Below is a small trained network, with its code and all its weights. Each question gives an input and a target symbol and asks what happens when units are switched off, that is, made to give their printed mean instead of their output.

import numpy as np


def w(rows, s, z=0):
    codes = np.array(rows[::2]) - 128.0
    scale = np.full(codes.shape[1], s)
    scale[-1] = z or s
    return codes * scale


def norm(h):
    return h / np.sqrt((h * h).mean(-1, keepdims=True) + 1e-5)


def f(y):
    return y / 2 * (1 + np.tanh(0.7978845608 * (y + 0.044715 * y**3)))


def softmax(a):
    e = np.exp(a - a.max(-1, keepdims=True))
    return e / e.sum(-1, keepdims=True)


def log_softmax(a):
    a = a - a.max(-1, keepdims=True)
    return a - np.log(np.exp(a).sum(-1, keepdims=True))


def net(x, mask):
    ids = ['αβεθξσφψ'.index(c) for c in x.split()]
    T = len(ids)
    res = E[ids] + P[:T]
    q, k, v = (norm(res) @ M[0].T for M in (Q, K, V))
    z = softmax(np.where(np.tri(T) > 0, q @ k.T / 2**0.5, -1e9)) @ v
    res = res + np.where(mask[0], z, O[0][:, -1]) @ O[0][:, :-1]
    y = f(norm(res) @ A[0][:, :-1].T + A[0][:, -1])
    res = res + np.where(mask[1:25], y, B[0][:, -1]) @ B[0][:, :-1]
    return log_softmax(norm(res)[-1] @ U[:, :-1].T + U[:, -1])


Q, K, V, O, A, B = {}, {}, {}, {}, {}, {}
E = w([
[91,206,253],'α',
[147,126,130],'β',
[31,132,59],'ε',
[32,172,203],'θ',
[170,160,166],'ξ',
[198,114,136],'σ',
[190,117,135],'φ',
[193,117,136],'ψ',
],0.0056)
P = w([
[150,94,90],'0',
[163,111,90],'1',
[178,148,223],'2',
[85,95,104],'3',
[139,125,67],'4',
[169,140,169],'5',
[78,86,109],'6',
[121,144,71],'7',
[174,152,175],'8',
[75,90,110],'9',
[115,148,63],'10',
[106,255,216],'11',
[75,88,112],'12',
],0.008)
Q[0] = w([
[160,27,144],'H1',
[124,99,255],'H1',
],0.0085)
K[0] = w([
[152,137,221],'H1',
[80,1,157],'H1',
],0.0074)
V[0] = w([
[147,148,20],'H1',
[205,254,91],'H1',
],0.0048)
O[0] = w([
[211,129,52,252],'H1',
[136,2,139,116],'H1',
],0.0083,0.0011)
A[0] = w([
[125,155,138,62],'N1',
[158,92,116,127],'N2',
[100,115,94,161],'N3',
[168,154,117,108],'N4',
[169,129,196,109],'N5',
[149,106,106,34],'N6',
[121,196,153,120],'N7',
[98,113,141,132],'N8',
[146,130,108,127],'N9',
[162,152,244,26],'N10',
[124,53,148,65],'N11',
[190,176,119,91],'N12',
[125,102,179,254],'N13',
[122,115,83,170],'N14',
[132,110,108,87],'N15',
[130,135,133,111],'N16',
[166,106,118,94],'N17',
[180,166,105,81],'N18',
[117,129,87,158],'N19',
[174,142,243,12],'N20',
[163,131,116,130],'N21',
[131,148,140,65],'N22',
[159,113,119,96],'N23',
[110,155,143,149],'N24',
],0.012,0.0023)
B[0] = w([
[130,52,79,127],'N1',
[68,100,121,159],'N2',
[183,132,168,201],'N3',
[49,154,76,158],'N4',
[128,159,252,181],'N5',
[140,155,138,127],'N6',
[155,11,98,229],'N7',
[157,182,29,148],'N8',
[113,143,169,145],'N9',
[217,81,197,252],'N10',
[86,82,72,149],'N11',
[101,222,86,198],'N12',
[66,198,137,186],'N13',
[180,155,246,209],'N14',
[108,122,175,133],'N15',
[134,117,114,123],'N16',
[75,155,135,144],'N17',
[86,196,116,178],'N18',
[187,135,239,193],'N19',
[168,140,221,236],'N20',
[89,158,145,150],'N21',
[142,84,105,120],'N22',
[98,133,146,134],'N23',
[181,72,34,170],'N24',
],0.0033,0.0031)
U = w([
[98,108,198,254],'α',
[147,151,159,151],'β',
[117,202,102,158],'ε',
[11,196,119,186],'θ',
[127,23,94,174],'ξ',
[136,128,96,56],'σ',
[136,130,93,56],'φ',
[124,131,107,43],'ψ',
],0.011,0.0052)

Each question gives the input, a string of symbols that net reads in full, and the target symbol t.
The units are the heads (2 rows each of Q, K, V and O) and the neurons (one row each of A and B). Each row of codes is followed by its name. A weight is (code - 128) times the scale printed after its matrix; where a second scale follows, it is the last column's (O, A, B and U).
mask holds one flag per unit, heads first, then neurons. A switched-off unit (its flag False) gives its mean, the last column of its rows in O or B, instead of its output. The means were averaged over made-up inputs and are rounded, as every weight is.
A unit's drop is (log p(t) with every unit on - log p(t) with that unit switched off) / (log p(t) with every unit on - log p(t) with every unit switched off).
The circuit of an input: a set's keep is (log p(t) with only the set's units on - log p(t) with every unit switched off) / (log p(t) with every unit on - log p(t) with every unit switched off). Starting from the 12 units with the biggest drops (on a tie, the unit counted first), units are removed one at a time, each time the one whose removal leaves the highest keep (on an exact tie, the one counted first), for as long as the keep stays at least 0.8.
units of the circuit, in order: the units of the circuit, biggest drop first
k most important neurons: the k neurons with the biggest drops, biggest first
drop of u: that unit's drop, to one decimal
input ε β ε θ β ε ψ, target θ: units of the circuit, in order -> (H1; N10; N13)
input α ε θ ξ, target ξ: 3 most important neurons -> (N7; N24; N14)
input ε ε ε, target ε: units of the circuit, in order -> (H1; N12)
input θ ε θ σ β β ξ ε θ ψ, target θ: units of the circuit, in order -> (H1; N13; N10)
input ξ ε β ε ε α ψ θ θ β, target θ: units of the circuit, in order -> (N10; N7)
input σ θ ξ ψ σ, target θ: 4 most important neurons -> (N10; N7; N17; N2)
input α ε ξ ε θ θ σ, target θ: units of the circuit, in order -> (H1; N13; N10)
input θ ε ψ φ ξ ξ ε σ, target ξ: units of the circuit, in order -> (H1)
input β φ α α ξ α θ θ, target ξ: 2 most important neurons -> (N12; N18)
input θ α ε ε σ, target α: 2 most important neurons -> (N14; N8)
input φ ε φ α α ε θ ξ, target θ: 3 most important neurons -> (N10; N7; N17)
input φ ε φ φ φ, target ε: 2 most important neurons -> (N7; N10)
input β ε ε ε θ ε θ φ θ φ, target θ: drop of N13 -> 0.2
input ψ σ ε ε β σ ε ξ φ φ ψ, target ξ: drop of H1 -> 2.6
input θ ψ ξ β, target θ: drop of N7 -> 0.3
input σ ξ ξ ψ ε, target ξ: most important neuron -> (N12)
